Below are the code and all the weights of a small trained network. Each question names an input and a class and asks about switching units off, where a switched-off unit gives its printed mean instead of its output.

import numpy as np


def w(rows, s, z=0):
    codes = np.array(rows[::2]) - 128.0
    scale = np.full(codes.shape[1], s)
    scale[-1] = z or s
    return codes * scale


def f(y):
    return y / 2 * (1 + np.tanh(0.7978845608 * (y + 0.044715 * y**3)))


def log_softmax(a):
    a = a - a.max(-1, keepdims=True)
    return a - np.log(np.exp(a).sum(-1, keepdims=True))


def net(x, mask):
    res = np.array(x, float).reshape(1, 4) / 4 @ E
    y = f(res @ A[0][:, :-1].T + A[0][:, -1])
    res = res + np.where(mask, y, B[0][:, -1]) @ B[0][:, :-1]
    return log_softmax(res[-1] @ U[:, :-1].T + U[:, -1])


A, B = {}, {}
E = w([
[202,101,4,121,160,89,63,148,190],'x0',
[95,8,94,41,131,194,133,191,148],'x1',
[21,174,75,140,165,104,201,109,223],'x2',
[130,227,117,120,48,112,75,116,225],'x3',
],0.013)
A[0] = w([
[111,183,196,174,78,167,188,56,99,213],'neuron 0',
[111,133,94,82,106,91,122,94,229,186],'neuron 1',
[51,103,60,141,117,183,82,122,144,158],'neuron 2',
[50,221,190,150,59,119,152,86,78,184],'neuron 3',
[67,127,47,93,60,87,101,160,202,79],'neuron 4',
[144,46,154,135,110,153,60,156,73,160],'neuron 5',
[32,54,132,64,212,176,252,171,93,187],'neuron 6',
[107,29,144,30,148,131,100,155,108,178],'neuron 7',
[204,135,126,228,141,66,99,103,48,172],'neuron 8',
[96,158,109,170,140,171,207,132,163,2],'neuron 9',
[183,43,175,101,161,158,82,115,39,159],'neuron 10',
[172,227,127,168,122,53,158,142,107,183],'neuron 11',
[166,161,150,104,139,127,139,124,131,18],'neuron 12',
],0.012,0.0066)
B[0] = w([
[62,120,214,177,101,122,138,95,79,226],'neuron 0',
[90,181,98,122,86,129,145,84,207,186],'neuron 1',
[125,130,102,117,118,158,135,163,185,162],'neuron 2',
[66,187,234,110,111,93,96,47,99,235],'neuron 3',
[112,150,68,107,89,132,123,154,207,181],'neuron 4',
[145,154,117,79,33,163,79,193,71,202],'neuron 5',
[64,109,122,246,188,102,206,178,173,252],'neuron 6',
[137,111,152,83,109,217,126,230,145,211],'neuron 7',
[209,54,110,91,205,66,74,66,54,205],'neuron 8',
[124,140,172,140,137,204,146,162,148,162],'neuron 9',
[206,93,93,81,60,202,107,215,51,223],'neuron 10',
[118,118,118,101,144,77,110,49,96,204],'neuron 11',
[94,101,129,170,178,109,175,142,160,130],'neuron 12',
],0.012,0.027)
U = w([
[95,194,55,58,119,110,70,82,207,254],'0',
[203,82,135,141,6,193,122,184,65,89],'1',
[218,103,92,149,154,33,73,80,71,54],'2',
[65,201,218,114,93,87,105,63,106,26],'3',
[86,71,144,165,213,153,202,173,141,170],'4',
],0.015,0.0073)

Each question gives the input, the list of numbers given to net, and the class t.
The units are the neurons (one row each of A and B). Each row of codes is followed by its name. A weight is (code - 128) times the scale printed after its matrix; where a second scale follows, it is the last column's (A, B and U).
mask holds one flag per neuron, in row order. A switched-off neuron (its flag False) gives its mean, the last column of its row in B, instead of its output. The means were averaged over made-up inputs and are rounded, as every weight is.
A unit's drop is (log p(t) with every unit on - log p(t) with that unit switched off) / (log p(t) with every unit on - log p(t) with every unit switched off).
The circuit of an input: a set's keep is (log p(t) with only the set's units on - log p(t) with every unit switched off) / (log p(t) with every unit on - log p(t) with every unit switched off). Starting from the 12 units with the biggest drops (on a tie, the unit counted first), units are removed one at a time, each time the one whose removal leaves the highest keep (on an exact tie, the one counted first), for as long as the keep stays at least 0.8.
units of the circuit, in order: the units of the circuit, biggest drop first
unit that matters most: the unit with the biggest drop
top k neurons: the k neurons with the biggest drops, biggest first
drop of u: that unit's drop, to one decimal
input [-5,5,7,8], class 0: unit that matters most	neuron 4
input [-3,6,-2,6], class 0: units of the circuit, in order	[neuron 10; neuron 0]
input [-5,-4,-7,1], class 3: top 2 neurons	[neuron 3; neuron 0]
input [3,8,6,2], class 0: top 3 neurons	[neuron 4; neuron 1; neuron 0]
input [2,-6,5,-5], class 2: top 2 neurons	[neuron 8; neuron 3]
input [8,-8,3,4], class 0: top 2 neurons	[neuron 1; neuron 4]
input [7,-8,-4,7], class 2: drop of neuron 8	0.9
input [0,4,-3,7], class 0: drop of neuron 10	0.2
input [-6,7,3,8], class 0: drop of neuron 4	1.0
input [0,-1,8,8], class 0: drop of neuron 4	0.6
